Below is a small trained network, with its code and all its weights. Each question gives an input and a target symbol and asks what happens when units are switched off, that is, made to give their printed mean instead of their output.

import numpy as np


def w(rows, s, z=0):
    codes = np.array(rows[::2]) - 128.0
    scale = np.full(codes.shape[1], s)
    scale[-1] = z or s
    return codes * scale


def norm(h):
    return h / np.sqrt((h * h).mean(-1, keepdims=True) + 1e-5)


def f(y):
    return y / 2 * (1 + np.tanh(0.7978845608 * (y + 0.044715 * y**3)))


def softmax(a):
    e = np.exp(a - a.max(-1, keepdims=True))
    return e / e.sum(-1, keepdims=True)


def log_softmax(a):
    a = a - a.max(-1, keepdims=True)
    return a - np.log(np.exp(a).sum(-1, keepdims=True))


def net(x, mask):
    ids = ['ΘΣβεζηπφψω'.index(c) for c in x.split()]
    T = len(ids)
    res = E[ids] + P[:T]
    u = 0
    for l in range(2):
        q, k, v = (norm(res) @ M[l].T for M in (Q, K, V))
        z = softmax(np.where(np.tri(T) > 0, q @ k.T / 2**0.5, -1e9)) @ v
        res = res + np.where(mask[u], z, O[l][:, -1]) @ O[l][:, :-1]
        u += 1
        y = f(norm(res) @ A[l][:, :-1].T + A[l][:, -1])
        res = res + np.where(mask[u : u + 8], y, B[l][:, -1]) @ B[l][:, :-1]
        u += 8
    return log_softmax(norm(res)[-1] @ U[:, :-1].T + U[:, -1])


Q, K, V, O, A, B = {}, {}, {}, {}, {}, {}
E = w([
[160,98,147,141,140,200,185,96],'Θ',
[157,92,186,139,140,173,184,143],'Σ',
[148,176,51,28,86,168,194,146],'β',
[195,95,59,30,176,184,79,136],'ε',
[115,144,249,78,143,132,53,128],'ζ',
[151,114,93,64,106,184,201,174],'η',
[162,157,170,149,132,139,167,82],'π',
[136,107,93,71,104,206,196,89],'φ',
[213,218,96,85,138,109,133,180],'ψ',
[143,128,146,78,96,140,180,71],'ω',
],0.011)
P = w([
[170,111,129,99,141,92,130,102],'0',
[106,126,100,179,50,145,114,111],'1',
[155,106,166,93,104,147,216,158],'2',
[159,108,129,99,143,71,135,107],'3',
[39,169,110,162,118,151,153,155],'4',
[171,95,182,71,106,127,249,145],'5',
[157,111,129,99,150,59,139,103],'6',
],0.013)
Q[0] = w([
[26,163,149,121,254,169,178,138],'L0H1',
[119,210,128,122,186,159,131,233],'L0H1',
],0.0088)
K[0] = w([
[124,107,148,212,2,196,87,107],'L0H1',
[208,175,116,160,71,163,41,196],'L0H1',
],0.0091)
V[0] = w([
[97,73,254,188,88,169,198,191],'L0H1',
[94,54,121,87,122,161,83,211],'L0H1',
],0.0054)
O[0] = w([
[160,102,162,116,70,254,95,123,3],'L0H1',
[102,9,130,242,4,119,21,232,157],'L0H1',
],0.0067,0.0051)
A[0] = w([
[145,119,128,115,141,132,226,180,100],'L0N1',
[139,112,128,106,153,190,173,75,39],'L0N2',
[49,167,102,175,75,177,125,183,253],'L0N3',
[74,147,122,34,163,100,54,89,93],'L0N4',
[44,147,46,170,133,142,118,115,238],'L0N5',
[169,176,92,119,72,153,186,143,86],'L0N6',
[168,59,186,112,174,38,140,165,47],'L0N7',
[2,88,67,214,93,72,114,155,58],'L0N8',
],0.0081,0.0019)
B[0] = w([
[87,133,124,231,81,132,129,129,217],'L0N1',
[142,196,73,196,141,67,100,189,158],'L0N2',
[216,104,77,131,115,79,111,40,173],'L0N3',
[29,118,126,181,70,136,95,132,210],'L0N4',
[101,95,250,96,140,63,72,173,167],'L0N5',
[78,122,183,173,133,152,109,130,182],'L0N6',
[164,217,142,126,124,171,87,65,254],'L0N7',
[160,254,92,27,153,57,59,242,177],'L0N8',
],0.0088,0.0058)
Q[1] = w([
[56,88,211,227,122,88,90,35],'L1H1',
[133,122,28,203,43,2,155,195],'L1H1',
],0.0072)
K[1] = w([
[150,221,203,212,2,58,128,88],'L1H1',
[161,48,31,161,145,128,235,156],'L1H1',
],0.0089)
V[1] = w([
[104,69,158,211,208,140,35,55],'L1H1',
[254,133,208,113,77,77,225,104],'L1H1',
],0.003)
O[1] = w([
[134,255,129,26,250,134,139,34,185],'L1H1',
[19,37,9,133,56,158,22,162,4],'L1H1',
],0.0048,0.00026)
A[1] = w([
[151,108,104,114,244,135,107,59,79],'L1N1',
[216,141,144,131,160,123,164,128,119],'L1N2',
[165,156,120,92,122,92,61,254,83],'L1N3',
[67,146,188,143,105,149,72,127,98],'L1N4',
[118,134,155,187,119,80,166,88,121],'L1N5',
[164,155,93,83,163,113,91,168,2],'L1N6',
[61,137,143,152,163,82,166,162,166],'L1N7',
[173,130,137,125,105,184,208,62,81],'L1N8',
],0.011,0.0028)
B[1] = w([
[98,88,133,251,58,81,115,161,245],'L1N1',
[96,52,194,12,146,120,86,151,180],'L1N2',
[96,124,162,149,155,115,233,73,253],'L1N3',
[165,104,70,174,168,123,190,176,205],'L1N4',
[102,98,75,113,182,127,168,181,193],'L1N5',
[186,173,67,93,105,176,160,151,222],'L1N6',
[144,96,199,37,102,196,2,75,179],'L1N7',
[216,81,193,123,77,198,143,124,207],'L1N8',
],0.0085,0.0049)
U = w([
[173,170,89,176,110,194,245,202,101],'Θ',
[204,138,186,65,69,194,102,111,196],'Σ',
[76,62,240,143,132,34,148,115,1],'β',
[160,209,93,46,135,85,144,201,196],'ε',
[185,98,80,153,66,73,60,128,121],'ζ',
[134,130,119,122,103,104,215,7,34],'η',
[93,242,153,154,155,205,102,62,170],'π',
[153,46,90,154,223,67,157,217,53],'φ',
[31,114,170,69,106,145,39,135,121],'ψ',
[105,113,38,107,219,203,135,142,194],'ω',
],0.012,0.0035)

Each question gives the input, a string of symbols that net reads in full, and the target symbol t.
The units are the heads (2 rows each of Q, K, V and O) and the neurons (one row each of A and B). Each row of codes is followed by its name. A weight is (code - 128) times the scale printed after its matrix; where a second scale follows, it is the last column's (O, A, B and U).
mask holds one flag per unit, layer by layer, with each layer's heads first. A switched-off unit (its flag False) gives its mean, the last column of its rows in O or B, instead of its output. The means were averaged over made-up inputs and are rounded, as every weight is.
A unit's drop is (log p(t) with every unit on - log p(t) with that unit switched off) / (log p(t) with every unit on - log p(t) with every unit switched off).
The circuit of an input: a set's keep is (log p(t) with only the set's units on - log p(t) with every unit switched off) / (log p(t) with every unit on - log p(t) with every unit switched off). Starting from the 12 units with the biggest drops (on a tie, the unit counted first), units are removed one at a time, each time the one whose removal leaves the highest keep (on an exact tie, the one counted first), for as long as the keep stays at least 0.8.
circuit, biggest first: the units of the circuit, biggest drop first
most important unit: the unit with the biggest drop
k most important neurons: the k neurons with the biggest drops, biggest first
k most important neurons of layer l: the k neurons of layer l with the biggest drops, biggest first
input ε ε Θ φ, target ω: circuit, biggest first -> (L1N5; L1N1; L0N8; L0N3)
input ψ ζ ε ε ψ ω φ, target ω: most important unit -> L1N5
input Θ ψ φ ω φ, target ψ: 2 most important neurons -> (L1N7; L0N5)
input ζ ψ ε ζ ψ, target ψ: circuit, biggest first -> (L1N7; L0N7)
input ω π ω, target Σ: circuit, biggest first -> (L1N7; L0N3)
input ζ ε ε, target Σ: 2 most important neurons -> (L0N8; L0N1)
input ζ π ζ, target Σ: 3 most important neurons of layer 0 -> (L0N4; L0N8; L0N5)
input ε φ ε ε ε, target φ: circuit, biggest first -> (L0N5; L1N4)
input ζ ζ ε ζ β, target ζ: circuit, biggest first -> (L0N3; L0N5)
input ε ψ ε, target Σ: 2 most important neurons of layer 0 -> (L0N1; L0N8)
input ψ ε ε ε ε ω, target Θ: circuit, biggest first -> (L0N1; L1N5)
input ε ε ω Σ ε ζ, target Θ: 3 most important neurons -> (L1N4; L0N3; L1N7)
input ψ ε ψ, target Σ: 2 most important neurons -> (L1N7; L0N4)
input ζ ζ β φ ε, target ζ: most important unit -> L0N3
input Θ ω ε ε β, target ω: 2 most important neurons of layer 0 -> (L0N8; L0N5)
input ψ ζ ζ β Θ ε, target Θ: 2 most important neurons of layer 0 -> (L0N2; L0N3)
input ψ ε ε ε ζ ψ, target Σ: 2 most important neurons -> (L0N4; L1N7)
input ω ω Θ ε ζ, target ω: 2 most important neurons of layer 1 -> (L1N4; L1N1)
input ζ ε ω β ε ψ η, target Θ: 4 most important neurons -> (L0N1; L0N5; L0N7; L1N5)
input ε ω ζ ε Σ, target ω: most important neuron -> (L1N5)
input ε Θ ε Θ, target φ: 3 most important neurons -> (L0N2; L1N5; L1N2)
input φ η ε ζ ε, target η: 3 most important neurons -> (L1N3; L0N5; L0N3)
input ω β ψ ω ψ, target β: 2 most important neurons -> (L0N5; L0N7)
input ε ζ φ ζ, target π: 2 most important neurons -> (L0N7; L0N4)
input ε ζ ε η φ, target ζ: 3 most important neurons -> (L0N3; L0N5; L0N4)
input ψ ζ ω ε β, target ζ: 2 most important neurons -> (L0N3; L0N5)
